Below are the code and all the weights of a small trained network. Each question names an input and a target symbol and asks about switching units off, where a switched-off unit gives its printed mean instead of its output.

import numpy as np


def w(rows, s, z=0):
    codes = np.array(rows[::2]) - 128.0
    scale = np.full(codes.shape[1], s)
    scale[-1] = z or s
    return codes * scale


def norm(h):
    return h / np.sqrt((h * h).mean(-1, keepdims=True) + 1e-5)


def f(y):
    return y / 2 * (1 + np.tanh(0.7978845608 * (y + 0.044715 * y**3)))


def softmax(a):
    e = np.exp(a - a.max(-1, keepdims=True))
    return e / e.sum(-1, keepdims=True)


def log_softmax(a):
    a = a - a.max(-1, keepdims=True)
    return a - np.log(np.exp(a).sum(-1, keepdims=True))


def net(x, mask):
    ids = ['Δαεξτω'.index(c) for c in x.split()]
    T = len(ids)
    res = E[ids] + P[:T]
    u = 0
    for l in range(3):
        q, k, v = (norm(res) @ M[l].T for M in (Q, K, V))
        z = softmax(np.where(np.tri(T) > 0, q @ k.T / 3**0.5, -1e9)) @ v
        res = res + np.where(mask[u], z, O[l][:, -1]) @ O[l][:, :-1]
        u += 1
        y = f(norm(res) @ A[l][:, :-1].T + A[l][:, -1])
        res = res + np.where(mask[u : u + 4], y, B[l][:, -1]) @ B[l][:, :-1]
        u += 4
    return log_softmax(norm(res)[-1] @ U[:, :-1].T + U[:, -1])


Q, K, V, O, A, B = {}, {}, {}, {}, {}, {}
E = w([
[121,88,130,183,61,197,1,100,119,198],'Δ',
[47,182,201,157,103,204,147,187,122,139],'α',
[196,101,12,207,144,46,219,248,220,140],'ε',
[137,150,147,137,19,188,83,196,143,176],'ξ',
[193,195,187,103,120,12,37,160,169,19],'τ',
[68,189,146,69,107,141,70,138,76,166],'ω',
],0.005)
P = w([
[104,182,146,162,150,124,187,145,113,121],'0',
[136,216,2,104,83,155,132,68,174,73],'1',
[172,111,180,96,165,213,67,118,157,224],'2',
[97,126,114,138,146,99,163,180,83,129],'3',
[168,196,142,204,135,68,178,106,191,164],'4',
[158,129,166,79,164,200,50,113,161,183],'5',
[111,103,134,139,142,75,169,167,42,105],'6',
[126,89,108,173,81,184,82,187,139,34],'7',
[172,121,162,91,188,185,59,127,152,195],'8',
[100,90,103,135,152,90,169,173,60,131],'9',
],0.0069)
Q[0] = w([
[187,141,151,142,111,154,150,49,202,150],'L0H1',
[88,197,103,197,34,102,149,47,109,98],'L0H1',
[214,189,234,129,184,122,62,163,144,254],'L0H1',
],0.007)
K[0] = w([
[82,164,194,148,69,117,83,112,104,124],'L0H1',
[93,254,93,56,143,158,69,59,173,180],'L0H1',
[107,97,141,101,108,71,126,141,6,120],'L0H1',
],0.01)
V[0] = w([
[41,73,73,89,208,50,217,114,139,183],'L0H1',
[145,119,106,142,112,144,221,252,171,127],'L0H1',
[42,126,241,11,82,201,147,126,163,21],'L0H1',
],0.0035)
O[0] = w([
[154,112,174,142,37,144,91,65,17,245,89],'L0H1',
[152,128,86,186,211,61,103,193,127,201,255],'L0H1',
[3,184,141,150,56,102,61,86,209,36,62],'L0H1',
],0.0043,0.003)
A[0] = w([
[111,115,24,163,100,123,187,201,146,156,121],'L0N1',
[114,141,63,114,205,241,90,138,118,197,147],'L0N2',
[140,127,40,85,66,108,89,16,202,44,3],'L0N3',
[222,3,203,46,188,238,132,96,120,128,78],'L0N4',
],0.0053,0.0034)
B[0] = w([
[113,169,207,100,64,146,157,44,50,76,217],'L0N1',
[197,118,145,157,118,74,125,150,184,89,253],'L0N2',
[175,95,176,231,162,147,129,162,71,229,146],'L0N3',
[132,192,62,42,134,43,254,68,57,48,166],'L0N4',
],0.0056,0.0043)
Q[1] = w([
[147,59,2,129,159,105,219,189,130,72],'L1H1',
[140,47,186,17,162,233,100,181,122,174],'L1H1',
[104,95,67,233,4,151,132,89,75,172],'L1H1',
],0.0052)
K[1] = w([
[174,121,90,123,220,158,184,145,90,188],'L1H1',
[140,123,45,104,203,92,137,108,222,56],'L1H1',
[181,167,128,166,60,254,121,82,150,191],'L1H1',
],0.0059)
V[1] = w([
[124,77,122,131,251,106,113,92,147,103],'L1H1',
[112,138,39,125,111,194,161,51,213,170],'L1H1',
[157,171,90,165,141,118,61,93,165,82],'L1H1',
],0.0031)
O[1] = w([
[55,205,65,211,119,119,86,126,117,121,26],'L1H1',
[116,174,113,127,162,1,171,150,181,76,6],'L1H1',
[83,57,69,98,144,48,127,51,111,153,199],'L1H1',
],0.0044,0.002)
A[1] = w([
[199,133,148,171,73,174,199,113,182,163,72],'L1N1',
[61,166,106,40,149,150,195,142,86,141,77],'L1N2',
[191,115,71,107,170,154,89,115,200,116,2],'L1N3',
[164,134,136,184,192,45,146,87,15,254,111],'L1N4',
],0.0053,0.0025)
B[1] = w([
[96,111,159,74,106,95,75,82,139,135,181],'L1N1',
[120,88,115,229,176,89,66,100,166,174,139],'L1N2',
[102,206,163,181,96,184,175,159,62,168,147],'L1N3',
[112,107,142,93,91,46,166,254,137,164,252],'L1N4',
],0.0073,0.005)
Q[2] = w([
[255,158,171,86,73,90,61,248,103,135],'L2H1',
[196,158,192,101,202,251,74,180,167,160],'L2H1',
[173,80,48,140,88,190,106,184,60,142],'L2H1',
],0.0051)
K[2] = w([
[142,26,143,93,136,56,152,169,76,105],'L2H1',
[41,107,147,190,166,73,137,179,2,73],'L2H1',
[139,54,57,109,147,148,135,162,101,228],'L2H1',
],0.0064)
V[2] = w([
[34,37,144,198,209,47,251,156,108,125],'L2H1',
[178,153,204,75,142,38,123,192,229,47],'L2H1',
[120,49,189,47,107,218,193,121,50,108],'L2H1',
],0.0024)
O[2] = w([
[82,1,131,196,105,101,180,136,102,112,167],'L2H1',
[159,98,111,164,54,132,238,99,48,141,252],'L2H1',
[104,137,119,194,93,100,93,124,155,90,82],'L2H1',
],0.0047,0.0032)
A[2] = w([
[247,160,72,150,81,79,130,157,184,141,121],'L2N1',
[134,17,156,138,161,159,50,118,196,239,156],'L2N2',
[87,93,37,114,165,190,73,94,241,62,75],'L2N3',
[156,41,111,1,83,165,51,39,153,114,3],'L2N4',
],0.0054,0.0038)
B[2] = w([
[34,98,139,155,229,155,127,110,147,114,252],'L2N1',
[120,112,44,164,69,80,93,61,101,115,193],'L2N2',
[186,100,198,146,31,110,116,183,60,130,121],'L2N3',
[53,2,239,56,159,115,59,123,139,114,141],'L2N4',
],0.0074,0.0033)
U = w([
[143,81,124,97,115,57,188,242,128,189,154],'Δ',
[183,217,177,129,57,200,188,92,84,161,107],'α',
[53,120,170,228,237,208,125,181,168,157,2],'ε',
[146,93,43,192,98,105,80,54,124,162,253],'ξ',
[104,28,207,40,163,163,86,84,131,125,119],'τ',
[116,120,16,46,186,99,233,87,157,2,209],'ω',
],0.0047,0.00095)

Each question gives the input, a string of symbols that net reads in full, and the target symbol t.
The units are the heads (3 rows each of Q, K, V and O) and the neurons (one row each of A and B). Each row of codes is followed by its name. A weight is (code - 128) times the scale printed after its matrix; where a second scale follows, it is the last column's (O, A, B and U).
mask holds one flag per unit, layer by layer, with each layer's heads first. A switched-off unit (its flag False) gives its mean, the last column of its rows in O or B, instead of its output. The means were averaged over made-up inputs and are rounded, as every weight is.
A unit's drop is (log p(t) with every unit on - log p(t) with that unit switched off) / (log p(t) with every unit on - log p(t) with every unit switched off).
The circuit of an input: a set's keep is (log p(t) with only the set's units on - log p(t) with every unit switched off) / (log p(t) with every unit on - log p(t) with every unit switched off). Starting from the 12 units with the biggest drops (on a tie, the unit counted first), units are removed one at a time, each time the one whose removal leaves the highest keep (on an exact tie, the one counted first), for as long as the keep stays at least 0.8.
circuit, biggest first: the units of the circuit, biggest drop first
unit that matters most: the unit with the biggest drop
k most important neurons: the k neurons with the biggest drops, biggest first
k most important neurons of layer l: the k neurons of layer l with the biggest drops, biggest first
input ε τ ω ξ τ Δ Δ τ ξ, target ω: circuit, biggest first => L0N4, L0H1
input Δ Δ ω ξ, target α: unit that matters most => L0N1
input ε ξ τ ξ α, target α: 2 most important neurons => L1N4, L2N1
input ω ω Δ τ ω ω ξ ε, target ω: 2 most important neurons of layer 0 => L0N1, L0N3
input α ξ τ, target ξ: circuit, biggest first => L2N2, L0N1, L1N4
input ξ τ α ξ ω ξ, target ε: 4 most important neurons => L2N1, L1N3, L0N2, L0N4
input ω ε α, target τ: 2 most important neurons => L1N4, L2N4
input ξ Δ Δ, target ε: circuit, biggest first => L1N3, L0H1, L0N2, L2N1
input ω ε α ω ω ε α Δ α, target ξ: circuit, biggest first => L2N2, L0N1
input α ω ε, target ξ: 3 most important neurons of layer 1 => L1N4, L1N1, L1N3
input ξ Δ ξ ω τ ξ τ α ξ Δ, target τ: 3 most important neurons => L1N4, L2N4, L1N3
input Δ ω α τ τ ε, target α: circuit, biggest first => L1N3, L0N1, L1N4, L0H1
input ε ω τ τ ξ τ, target α: 2 most important neurons => L1N3, L0N1
input ω ω ξ ξ ε ω, target ε: 2 most important neurons of layer 0 => L0N2, L0N1
input Δ ε Δ ω τ ε ε ξ, target τ: 3 most important neurons of layer 1 => L1N4, L1N3, L1N1
input ε Δ α ξ Δ α, target ε: most important neuron of layer 0 => L0N1
input ω ξ ω α τ ε, target ξ: 2 most important neurons of layer 1 => L1N4, L1N3
input ξ τ ξ τ α ξ, target α: 2 most important neurons of layer 1 => L1N3, L1N4
input ω ε ω ξ ω, target τ: 3 most important neurons of layer 0 => L0N1, L0N3, L0N4
input ε ω Δ ω Δ ω τ ω α, target α: 2 most important neurons => L1N3, L0N1
input Δ Δ ξ ω α τ α ω τ, target ξ: 2 most important neurons => L2N2, L0N1
input Δ ε Δ ε α ε τ ξ τ, target α: 3 most important neurons => L1N3, L1N4, L0N1
input ε ξ ε ξ τ, target ε: unit that matters most => L2N1
